Below are the code and all the weights of a small trained network. Each question names an input and a class and asks about switching units off, where a switched-off unit gives its printed mean instead of its output.

import numpy as np


def w(rows, s, z=0):
    codes = np.array(rows[::2]) - 128.0
    scale = np.full(codes.shape[1], s)
    scale[-1] = z or s
    return codes * scale


def f(y):
    return np.maximum(y, 0)


def log_softmax(a):
    a = a - a.max(-1, keepdims=True)
    return a - np.log(np.exp(a).sum(-1, keepdims=True))


def net(x, mask):
    res = np.array(x, float).reshape(1, 3) / 4 @ E
    y = f(res @ A[0][:, :-1].T + A[0][:, -1])
    res = res + np.where(mask, y, B[0][:, -1]) @ B[0][:, :-1]
    return log_softmax(res[-1] @ U[:, :-1].T + U[:, -1])


A, B = {}, {}
E = w([
[135,82,162,70,156,164,67,195,122,162],'x0',
[211,170,109,152,133,247,129,143,96,134],'x1',
[123,141,174,77,79,133,93,69,65,75],'x2',
],0.013)
A[0] = w([
[102,154,195,66,85,108,113,66,79,63,177],'neuron 0',
[133,196,98,172,71,141,201,43,181,58,68],'neuron 1',
[137,113,40,167,167,90,166,162,203,181,175],'neuron 2',
[254,159,112,153,173,195,144,104,131,173,74],'neuron 3',
[138,190,48,232,91,88,158,48,152,76,177],'neuron 4',
[173,138,78,198,148,157,141,114,63,90,87],'neuron 5',
[140,178,99,187,129,87,198,97,135,106,26],'neuron 6',
[204,136,65,168,129,199,88,129,150,129,255],'neuron 7',
[122,132,130,171,141,105,169,172,191,221,137],'neuron 8',
[44,77,145,65,149,66,139,130,176,131,14],'neuron 9',
[132,59,169,58,158,164,34,179,140,155,21],'neuron 10',
[148,127,109,155,157,111,145,159,153,165,55],'neuron 11',
[86,78,178,141,161,94,115,136,187,102,238],'neuron 12',
[116,97,139,96,155,141,34,161,143,148,225],'neuron 13',
[174,210,71,186,133,161,138,114,85,106,177],'neuron 14',
[190,138,92,159,210,115,194,172,253,166,80],'neuron 15',
[177,149,163,69,62,98,80,76,2,49,70],'neuron 16',
[187,75,132,44,171,137,112,157,168,176,53],'neuron 17',
[175,147,146,136,135,205,141,114,111,119,18],'neuron 18',
[61,156,145,151,133,60,140,92,159,117,110],'neuron 19',
[66,104,116,126,96,70,171,81,193,156,183],'neuron 20',
],0.0097,0.0081)
B[0] = w([
[101,140,135,218,116,198,66,81,160,150,230],'neuron 0',
[188,94,190,117,187,174,169,217,121,178,203],'neuron 1',
[116,143,164,116,84,195,35,72,145,162,230],'neuron 2',
[192,18,120,174,183,102,94,109,120,64,217],'neuron 3',
[89,131,192,119,215,120,168,210,68,185,242],'neuron 4',
[189,71,98,174,147,151,77,125,147,50,182],'neuron 5',
[218,45,199,124,169,87,232,185,89,180,169],'neuron 6',
[77,128,85,233,162,148,27,143,91,70,254],'neuron 7',
[134,110,146,135,143,191,66,96,127,129,202],'neuron 8',
[202,1,115,181,170,146,151,92,184,32,197],'neuron 9',
[212,93,209,137,213,117,223,194,131,154,198],'neuron 10',
[219,62,204,110,90,187,108,86,227,129,152],'neuron 11',
[61,76,59,202,166,129,53,141,121,101,224],'neuron 12',
[93,184,79,133,208,87,136,182,59,188,224],'neuron 13',
[76,80,74,196,168,141,74,133,97,111,225],'neuron 14',
[196,150,209,105,86,209,50,73,204,171,213],'neuron 15',
[195,161,190,61,104,202,61,76,211,182,225],'neuron 16',
[200,55,191,165,180,114,157,190,91,148,174],'neuron 17',
[217,17,88,141,205,116,152,48,141,21,172],'neuron 18',
[155,80,90,162,146,71,108,114,139,102,195],'neuron 19',
[109,77,87,191,154,156,56,126,84,52,225],'neuron 20',
],0.0087,0.014)
U = w([
[158,127,196,114,111,185,84,58,212,145,77],'0',
[146,71,96,162,140,103,112,106,143,42,32],'1',
[149,96,196,133,164,123,176,202,127,171,109],'2',
[71,146,87,161,126,139,68,137,99,135,226],'3',
[64,217,63,46,48,41,198,53,73,194,1],'4',
[44,183,48,36,46,27,221,80,17,212,1],'5',
[18,193,33,53,45,67,249,25,24,234,1],'6',
[38,199,63,37,44,83,223,69,73,204,1],'7',
],0.013,0.0082)

Each question gives the input, the list of numbers given to net, and the class t.
The units are the neurons (one row each of A and B). Each row of codes is followed by its name. A weight is (code - 128) times the scale printed after its matrix; where a second scale follows, it is the last column's (A, B and U).
mask holds one flag per neuron, in row order. A switched-off neuron (its flag False) gives its mean, the last column of its row in B, instead of its output. The means were averaged over made-up inputs and are rounded, as every weight is.
A unit's drop is (log p(t) with every unit on - log p(t) with that unit switched off) / (log p(t) with every unit on - log p(t) with every unit switched off).
The circuit of an input: a set's keep is (log p(t) with only the set's units on - log p(t) with every unit switched off) / (log p(t) with every unit on - log p(t) with every unit switched off). Starting from the 12 units with the biggest drops (on a tie, the unit counted first), units are removed one at a time, each time the one whose removal leaves the highest keep (on an exact tie, the one counted first), for as long as the keep stays at least 0.8.
circuit, biggest first: the units of the circuit, biggest drop first
k most important neurons: the k neurons with the biggest drops, biggest first
drop of u: that unit's drop, to one decimal
input [-1,-3,0], class 3: circuit, biggest first	(neuron 3; neuron 18)
input [-6,-3,7], class 0: 2 most important neurons	(neuron 16; neuron 0)
input [0,8,6], class 1: circuit, biggest first	(neuron 18)
input [7,7,-3], class 1: 3 most important neurons	(neuron 7; neuron 3; neuron 4)
input [8,8,-3], class 1: 4 most important neurons	(neuron 7; neuron 3; neuron 18; neuron 4)
input [4,-2,-2], class 2: 2 most important neurons	(neuron 7; neuron 10)
input [-7,-3,5], class 2: 2 most important neurons	(neuron 4; neuron 1)
input [-8,-7,8], class 0: 2 most important neurons	(neuron 16; neuron 0)
input [7,-7,-7], class 0: 2 most important neurons	(neuron 15; neuron 2)
input [-8,0,-8], class 0: 3 most important neurons	(neuron 15; neuron 2; neuron 8)
input [-7,5,3], class 2: 2 most important neurons	(neuron 4; neuron 1)
input [3,5,-6], class 0: 2 most important neurons	(neuron 15; neuron 2)
input [7,-4,5], class 2: 2 most important neurons	(neuron 10; neuron 13)
input [-1,-1,-5], class 0: circuit, biggest first	(neuron 15)
input [8,4,2], class 2: drop of neuron 5	0.0
input [3,1,0], class 3: drop of neuron 16	0.2
input [5,5,3], class 1: drop of neuron 1	1.2
input [-8,-1,6], class 2: drop of neuron 1	0.1
